Below is a small trained network, with its code and all its weights. Each question gives an input and a class and asks what happens when units are switched off, that is, made to give their printed mean instead of their output.

import numpy as np


def w(rows, s, z=0):
    codes = np.array(rows[::2]) - 128.0
    scale = np.full(codes.shape[1], s)
    scale[-1] = z or s
    return codes * scale


def f(y):
    return y / 2 * (1 + np.tanh(0.7978845608 * (y + 0.044715 * y**3)))


def log_softmax(a):
    a = a - a.max(-1, keepdims=True)
    return a - np.log(np.exp(a).sum(-1, keepdims=True))


def net(x, mask):
    res = np.array(x, float).reshape(1, 6) / 4 @ E
    y = f(res @ A[0][:, :-1].T + A[0][:, -1])
    res = res + np.where(mask, y, B[0][:, -1]) @ B[0][:, :-1]
    return log_softmax(res[-1] @ U[:, :-1].T + U[:, -1])


A, B = {}, {}
E = w([
[222,80,227],'x0',
[130,128,130],'x1',
[120,2,93],'x2',
[128,129,128],'x3',
[230,155,6],'x4',
[128,128,129],'x5',
],0.0067)
A[0] = w([
[70,144,88,68],'N1',
[141,201,147,90],'N2',
[167,139,93,79],'N3',
[91,130,173,121],'N4',
[74,73,167,186],'N5',
[95,140,207,48],'N6',
[81,121,175,57],'N7',
[101,120,177,151],'N8',
[91,148,94,68],'N9',
[139,174,151,177],'N10',
[99,151,103,66],'N11',
[168,142,96,102],'N12',
[92,167,172,118],'N13',
[171,129,78,50],'N14',
[123,39,103,124],'N15',
[140,169,127,79],'N16',
[89,143,96,93],'N17',
[104,124,155,202],'N18',
[193,115,183,114],'N19',
[177,141,98,69],'N20',
[190,115,166,78],'N21',
[100,33,73,87],'N22',
[118,95,106,52],'N23',
[89,143,97,80],'N24',
[148,139,100,64],'N25',
[124,79,114,255],'N26',
[175,138,95,68],'N27',
[191,107,169,82],'N28',
[72,156,88,90],'N29',
[181,120,180,139],'N30',
[119,61,104,71],'N31',
[121,111,117,79],'N32',
[66,110,162,74],'N33',
[179,164,75,78],'N34',
[170,114,169,119],'N35',
[104,85,110,88],'N36',
[140,197,151,78],'N37',
[136,176,147,64],'N38',
[113,214,156,88],'N39',
[9,146,177,84],'N40',
],0.013,0.0077)
B[0] = w([
[25,76,128,149],'N1',
[156,123,206,153],'N2',
[175,26,109,137],'N3',
[191,58,66,162],'N4',
[163,148,91,220],'N5',
[142,74,120,162],'N6',
[196,9,97,144],'N7',
[154,107,74,177],'N8',
[84,87,132,134],'N9',
[146,173,143,181],'N10',
[84,87,142,125],'N11',
[170,54,92,145],'N12',
[167,128,129,168],'N13',
[160,56,112,141],'N14',
[150,160,194,193],'N15',
[136,79,168,123],'N16',
[59,104,153,141],'N17',
[159,159,70,196],'N18',
[17,127,98,183],'N19',
[153,58,103,136],'N20',
[38,53,116,153],'N21',
[141,127,231,196],'N22',
[148,1,225,119],'N23',
[61,79,146,136],'N24',
[134,48,130,120],'N25',
[163,254,133,254],'N26',
[163,46,100,137],'N27',
[39,92,119,160],'N28',
[77,89,145,160],'N29',
[69,124,90,184],'N30',
[141,105,187,148],'N31',
[143,67,183,115],'N32',
[170,65,113,151],'N33',
[155,69,119,160],'N34',
[58,108,94,161],'N35',
[128,115,153,136],'N36',
[144,116,205,147],'N37',
[149,63,219,127],'N38',
[158,132,174,170],'N39',
[171,71,88,205],'N40',
],0.0071,0.0074)
U = w([
[191,63,46,56],'0',
[6,89,105,118],'1',
[145,153,91,197],'2',
[149,156,90,191],'3',
[160,120,227,112],'4',
[138,157,74,165],'5',
[129,171,88,5],'6',
],0.014,0.016)

Each question gives the input, the list of numbers given to net, and the class t.
The units are the neurons (one row each of A and B). Each row of codes is followed by its name. A weight is (code - 128) times the scale printed after its matrix; where a second scale follows, it is the last column's (A, B and U).
mask holds one flag per neuron, in row order. A switched-off neuron (its flag False) gives its mean, the last column of its row in B, instead of its output. The means were averaged over made-up inputs and are rounded, as every weight is.
A unit's drop is (log p(t) with every unit on - log p(t) with that unit switched off) / (log p(t) with every unit on - log p(t) with every unit switched off).
The circuit of an input: a set's keep is (log p(t) with only the set's units on - log p(t) with every unit switched off) / (log p(t) with every unit on - log p(t) with every unit switched off). Starting from the 12 units with the biggest drops (on a tie, the unit counted first), units are removed one at a time, each time the one whose removal leaves the highest keep (on an exact tie, the one counted first), for as long as the keep stays at least 0.8.
units of the circuit, in order: the units of the circuit, biggest drop first
unit that matters most: the unit with the biggest drop
top k neurons: the k neurons with the biggest drops, biggest first
drop when u is switched off: that unit's drop, to one decimal
input [8,-5,1,2,-5,4], class 1: unit that matters most -> N19
input [-3,1,8,-4,-4,-3], class 4: units of the circuit, in order -> N22; N15
input [-7,-6,8,4,-5,-2], class 4: units of the circuit, in order -> N22; N15
input [3,3,-7,-5,1,4], class 4: units of the circuit, in order -> N2; N37
input [-5,1,6,4,-2,-6], class 4: units of the circuit, in order -> N22; N15; N19
input [8,7,6,1,-7,2], class 1: top 2 neurons -> N19; N28
input [1,-6,8,-3,6,6], class 4: top 2 neurons -> N22; N15
input [-6,-5,7,4,4,6], class 4: top 2 neurons -> N22; N15
input [-8,-7,-5,-8,-4,-8], class 1: top 2 neurons -> N1; N29
input [-2,3,8,1,-6,4], class 4: top 3 neurons -> N22; N15; N31
input [-7,0,-7,-7,6,-5], class 1: drop when N11 is switched off -> 0.1
input [-8,-1,-5,5,5,6], class 1: drop when N33 is switched off -> 0.0
input [2,-3,-2,-2,-5,1], class 0: drop when N4 is switched off -> 0.2
input [-5,5,2,4,-7,6], class 0: unit that matters most -> N40
